[-29 -28 -41 -14] => -28
[ 10  35 -14 -52] => 35
[-16  52   0   5] => 52
[-3 11 28 54] => 11
[ 11  43  10 -47] => 43
[-52 -56  46  14] => -56
---
[  50  605 -560 -353   13 -918] => 13

[[6631 8340 8387 6621 4246]
 [8410 7204 5011 2957 2128]] => 6621

[[6730 5525 8179 4597 3507 5832 8496]
 [3197 5615 2871 2047 5264 6875 2841]] => 5832

[-836 -495  561 -270 -382] => -270

[[59  1 57 65 58]
 [89 67 44 76 41]] => 65

[[6737 3431 8138 3027 3486 5757 7005]
 [4925 5879 6670 6234 5837 5760 5962]
 [1946 7596 7390 7419 9406 7302 7810]] => 5757
---
[ 5 31  2 43  7 36]: 5
[ 24 -53  43   6  20 -31]: 24
[-15  26  46  21 -52  -1]: -15
[-33 -34 -56  -2  22]: -33
[ 37 -23  52 -30 -10]: 37
[-12  41   4  -7]: -12
[ -9  20 -23  27 -44]: -9
[-47   2  50  52   8 -43 -56]: -47
---
[[63 55 41 42 42 68 45 64 50 43 60]
 [66 67 44 59 67 60 66 63 70 65 66]
 [52 50 78 51 65 65 53 92 23 62 61]
 [60 62 68 59 43 56 62 83 53 39 53]
 [67 56 53 54 54 72 42 49 86 40 60]
 [59 54 66 67 77 72 53 55 68 51 64]
 [56 71 59 67 63 68 66 93 40 75 57]] → 57

[[437 756 230 339 293 733 361 431 742 821]
 [436 871 219 454 372 681 351 358 880 845]
 [473 756 323 448 383 660 440 480 594 756]
 [681 370 842 663 657 355 664 694 259 447]
 [470 762 365 519 465 649 429 441 642 786]
 [450 653 308 370 331 696 403 503 653 766]] → 766

[[-27 -33 -14 -36 -28 -27 -30 -36 -34  46 -27 -27 -25 -29 -35]
 [-34 -23 -34 -39 -17 -14 -26 -25 -33 -29 -22 -28 -32 -22 -31]
 [-29 -15 -34 -39 -24 -29 -34 -36 -38 -32 -22 -25 -35   3 -35]
 [-30 -33 -29 -35 -26 -24 -32 -30 -32 -31 -19 -29 -33 -32 -34]
 [-30 -31 -27 -37 -27  -1 -24 -37 -26 -31 -30 -27 -30 -17 -31]
 [-29 -34 -33 -14 -24 -26 -31 -33 -33 -32 -25 -28 -23 -31 -30]
 [-31 -33 -27 -35 -30 -23 -30 -33 -33 -25 -27 -19 -23 -27 -28]
 [-28 -31 -31 -37 -27 -29 -37 -36 -19 -32 -29 -32 -28 -19 -23]
 [-31 -30 -28 -37 -22 -24 -31 -36 -33   5 -19 -32 -26 -34 -31]
 [-33 -35 -35 -33 -24 -28 -22 -35 -25 -23 -27 -26 -20 -27 -29]
 [-31 -25 -23 -22 -27 -28 -34 -34 -33 -17 -23 -31 -25 -30 -34]
 [-27 -31 -18 -42 -22   1 -21 -38 -24  -8  -4 -22 -21   4 -36]] → -36

[[  9 -25  13   3 -12  24  19 -17 -15]
 [ -8  -1  17  12 -16  -3  24 -21   2]
 [-14  12  12  12 -14 -18  18 -15   9]
 [ 14 -23  -7  -8   3  24 -10   4 -16]
 [  7 -25  17  12 -16  24  24 -21 -14]
 [ 17 -37  17  -1 -12  37  22 -21 -23]
 [-25  33  -7  11  -2 -43  -7   6  21]
 [ 17 -38  15  -7  -8  37  18 -19 -24]
 [  8 -13  -5  -7   3  13  -7   3 -10]
 [-24  33  -8   6   1 -42 -10   6  21]
 [ -8  14  -8  -5   3 -18  -9   6   7]
 [-21  29  -5   8  -4 -37  -3   3  18]] → 18

[[7431 8767 2867 7536 2766 4284 7781 8458 8430]
 [7469 6182 6271 8278 8662 2557 6964 2459 3120]
 [4781 4104 2860 8691 4053 3408 9170 3936 7758]
 [3833 4735 7285 8884 2628 9419 8728 4342 4103]
 [8944 6424 5060 3233 3380 4369 5799 7499 7035]] → 7035

[[6 4 5 3 5 2 7 5 6 6 5]
 [6 4 5 3 6 3 3 4 6 4 7]
 [4 4 4 6 3 3 6 5 4 4 6]
 [5 4 4 7 5 4 5 5 3 4 4]
 [3 4 6 7 4 6 4 8 3 5 2]
 [3 5 5 6 4 6 5 6 7 5 4]
 [6 4 5 4 6 6 4 2 2 5 6]
 [5 4 4 7 5 4 5 6 4 4 4]
 [3 5 5 6 4 4 3 7 5 5 3]] → 3
---
[[-0.46 -1.12 -0.26 -1.38 -0.70]
 [-1.34 -0.39  0.40 -1.32  0.21]
 [-1.00  2.06  0.40 -1.87 -0.65]] → -1.34

[[-1.261  0.358 -0.187  1.180]
 [ 0.634  0.410  0.851  1.397]] → 0.634

[[ 0.19 -0.09  0.05  0.18  0.18 -0.17  0.18]
 [ 0.19 -0.18 -0.16 -0.04  0.19 -0.17  0.19]
 [ 0.19 -0.17 -0.17 -0.10  0.19 -0.18  0.19]] → 0.19

[[-0.08  0.08  0.05 -0.05 -0.06]
 [ 0.14 -0.02 -0.05  0.07 -0.18]] → 0.14

[[  -3.731 -186.247 -163.815  -37.030  117.396 -225.409]
 [ -83.490  -84.186  -82.686 -101.531 -153.276  -91.281]] → -83.490

[[-0.981 -1.436  1.358 -1.551]
 [ 2.090  0.989  0.122  2.084]] → 2.090

[[ -0.140  14.593  13.034   8.276  -4.724 -12.328]
 [ 13.496   6.820   5.285  15.972  14.206   6.345]
 [ 11.256   5.201  -1.543 -10.598  -2.318   6.018]] → 13.496
---
[9, 2, 3, 2, 6] out 3
[63, 24, 19, 86, 72, 96] out 86
[198, 227, 178, 57, 209, 120] out 57
[1, 5, 5, 8] out 5
[-7, -1, -32, 1, 41, -9] out 1
[755, 190, 884, 101, 351] out 884
[3, 3, 2, 3, 8, 4] out 3
---
[[ 40  31 -16 -20  11 -14]
 [ 48 -12  -6  -9  18 -31]] >> -9

[[ 29  -5   4 -28]
 [-22 -41 -12  -3]
 [-25 -11 -14  31]] >> -11

[[-14 -29 -19  32  16 -12]
 [-18 -28 -14  23  16 -13]
 [ 21  53  35 -40 -27  15]] >> -40

[[ -2  42 -26 -24  14]
 [ -5 -34  12  22 -23]
 [ -7  46  10   9 -15]] >> 10

[ 53  41  18  34 -45] >> 18

[[-14  22  31 -18  -1 -31  -3]
 [ 13  20  54  14  -4   9   7]
 [ 19   8  47  28   6   2  11]] >> 6

[ 55  54 -41   6] >> 54

[-40 -13 -16  -4  36] >> -16
---
Q: 6,-5,14,11,32,-6,46
A: 14

Q: 17,-11,-45,30,11
A: 17

Q:
-43,20,-33,-17,4
-39,29,12,-35,17
A: -39

Q:
19,-10,17,8,-36,-13,36
40,-22,10,18,-19,-19,-40
A: 10

Q:
2,27,-1,32,-41
23,15,16,6,4
-3,-6,-22,-13,2
A: -3

Q: -9,52,43,-8,-10
A: -9

Q: -32,44,28,13,-34,-32,38
A: 28

Q:
6,23,4,-9
2,-1,55,-5
A: -9

Q: -15,-6,29,-8,-10,-53
A: -6

Q: 42,17,14,31,11
A: 42
---
[ 21  37  26  44 -25] value 21

[53 52 54  0] value 52

[[ 42 -19 -33   5 -32  28]
 [  5 -45  -7 -10  -2  14]] value -33

[[ -4  17  13   0]
 [ 16 -23  -4   0]
 [  7 -49 -21   3]] value -23

[[-32  40  -4  36  26]
 [ 18  18   5  -6  33]
 [ 14   3  26 -43  26]] value -32

[ -8 -54  39  -4 -37 -18] value -37
---
[[-24, -19, -5, 11, 22, 23, 13],
 [29, 37, 13, -23, -39, -20, 16],
 [-2, 43, -15, -36, 31, 22, -41]] Answer: -15

[[-35, 3, 46, -51, 11, 24, 28],
 [-37, 7, 50, -52, 14, 26, 22]] Answer: 50

[[39, -30, 21, 26, 1, -16, 54],
 [-39, 39, 22, -13, 47, 13, 13]] Answer: 22

[[-4, -25, 40, -13, -14, -7, 17],
 [-3, 8, 27, 23, -20, -6, 22],
 [38, 1, -44, 12, -19, 40, -36]] Answer: -44

[[28, 17, -56, 25, 24, -13, -16],
 [19, -26, -23, 23, -23, -24, -27],
 [3, 51, 7, -12, 29, 5, 18]] Answer: 7

[[40, 6, -50, 12, 15, -11, -29],
 [-27, -8, 5, 0, -4, 19, 19]] Answer: 5

[[-20, -8, -42, -30, 13, -49, 30],
 [-28, 2, -8, -23, 28, -22, 33]] Answer: -8

[[-3, 11, 18, -8, 1, -8, 14],
 [-1, -9, -6, 15, -6, 17, -49],
 [22, 14, -20, -20, 9, 8, 29]] Answer: -20
